Here is a tiny trained network, its code and every weight. The questions are about switching its units off for an input and a class, where a switched-off unit gives its printed mean instead of its output.

import numpy as np


def w(rows, s, z=0):
    codes = np.array(rows[::2]) - 128.0
    scale = np.full(codes.shape[1], s)
    scale[-1] = z or s
    return codes * scale


def f(y):
    return y / 2 * (1 + np.tanh(0.7978845608 * (y + 0.044715 * y**3)))


def log_softmax(a):
    a = a - a.max(-1, keepdims=True)
    return a - np.log(np.exp(a).sum(-1, keepdims=True))


def net(x, mask):
    res = np.array(x, float).reshape(1, 6) / 4 @ E
    y = f(res @ A[0][:, :-1].T + A[0][:, -1])
    res = res + np.where(mask, y, B[0][:, -1]) @ B[0][:, :-1]
    return log_softmax(res[-1] @ U[:, :-1].T + U[:, -1])


A, B = {}, {}
E = w([
[130,97,151,129],'x0',
[95,111,8,132],'x1',
[119,155,168,218],'x2',
[121,201,131,102],'x3',
[171,136,76,111],'x4',
[178,121,110,114],'x5',
],0.014)
A[0] = w([
[183,83,174,188,171],'n1',
[126,87,166,211,114],'n2',
[156,175,135,146,158],'n3',
[206,128,122,237,171],'n4',
[147,16,46,162,143],'n5',
[90,205,38,176,135],'n6',
[135,99,148,191,144],'n7',
[239,205,202,138,166],'n8',
[140,198,154,96,132],'n9',
[80,37,187,108,167],'n10',
[176,124,166,154,254],'n11',
[162,102,120,172,127],'n12',
[116,186,91,63,170],'n13',
[94,144,168,129,79],'n14',
[155,139,134,152,159],'n15',
[154,255,132,219,95],'n16',
[133,249,178,141,116],'n17',
],0.013,0.0075)
B[0] = w([
[71,13,50,186,199],'n1',
[175,119,90,160,189],'n2',
[96,173,110,163,162],'n3',
[105,129,88,171,198],'n4',
[81,167,71,19,242],'n5',
[14,5,188,154,225],'n6',
[154,127,65,176,173],'n7',
[67,181,116,107,249],'n8',
[122,154,141,50,182],'n9',
[155,176,172,204,200],'n10',
[84,135,104,149,211],'n11',
[99,91,23,101,148],'n12',
[219,42,184,109,209],'n13',
[158,86,98,95,152],'n14',
[77,153,91,126,148],'n15',
[102,254,160,153,210],'n16',
[104,164,104,108,219],'n17',
],0.0093,0.013)
U = w([
[104,186,102,149,66],'0',
[96,80,146,195,60],'1',
[164,72,102,255,145],'2',
[240,114,130,53,193],'3',
[85,65,62,104,194],'4',
[120,49,151,158,1],'5',
[91,104,195,201,224],'6',
[76,127,81,93,101],'7',
],0.012,0.0069)

Each question gives the input, the list of numbers given to net, and the class t.
The units are the neurons (one row each of A and B). Each row of codes is followed by its name. A weight is (code - 128) times the scale printed after its matrix; where a second scale follows, it is the last column's (A, B and U).
mask holds one flag per neuron, in row order. A switched-off neuron (its flag False) gives its mean, the last column of its row in B, instead of its output. The means were averaged over made-up inputs and are rounded, as every weight is.
A unit's drop is (log p(t) with every unit on - log p(t) with that unit switched off) / (log p(t) with every unit on - log p(t) with every unit switched off).
The circuit of an input: a set's keep is (log p(t) with only the set's units on - log p(t) with every unit switched off) / (log p(t) with every unit on - log p(t) with every unit switched off). Starting from the 12 units with the biggest drops (on a tie, the unit counted first), units are removed one at a time, each time the one whose removal leaves the highest keep (on an exact tie, the one counted first), for as long as the keep stays at least 0.8.
circuit, biggest first: the units of the circuit, biggest drop first
unit that matters most: the unit with the biggest drop
k most important neurons: the k neurons with the biggest drops, biggest first
drop when u is switched off: that unit's drop, to one decimal
input [6,0,5,5,2,3], class 0: circuit, biggest first : (n16 n6)
input [1,-8,-7,-8,-2,5], class 2: circuit, biggest first : (n10 n1)
input [5,-8,-5,5,1,1], class 0: unit that matters most : n8
input [4,6,6,5,6,1], class 6: circuit, biggest first : (n6 n16)
input [2,3,6,0,6,-6], class 6: circuit, biggest first : (n6 n16)
input [-8,3,-5,-1,3,5], class 3: circuit, biggest first : (n13 n1)
input [-8,0,-1,4,-2,6], class 6: 2 most important neurons : (n5 n13)
input [-2,-6,2,-2,-6,-2], class 2: circuit, biggest first : (n1 n2 n7)
input [-6,6,-5,7,-2,0], class 5: 3 most important neurons : (n6 n13 n5)
input [0,6,-8,5,-8,-4], class 5: 2 most important neurons : (n13 n5)
input [8,-5,-5,2,-6,6], class 6: 2 most important neurons : (n10 n5)
input [8,6,-2,-1,-2,-2], class 7: 3 most important neurons : (n1 n5 n13)
input [-8,6,-4,6,1,0], class 5: 2 most important neurons : (n6 n13)
input [-8,4,8,5,-2,-2], class 6: circuit, biggest first : (n6)
input [-3,-8,-7,4,-2,0], class 3: drop when n9 is switched off : 0.1
input [-4,-3,4,-2,4,-7], class 0: drop when n17 is switched off : 0.1
input [-5,-4,-3,0,5,-5], class 3: drop when n12 is switched off : 0.0
input [1,1,-2,8,0,8], class 3: drop when n13 is switched off : 0.2
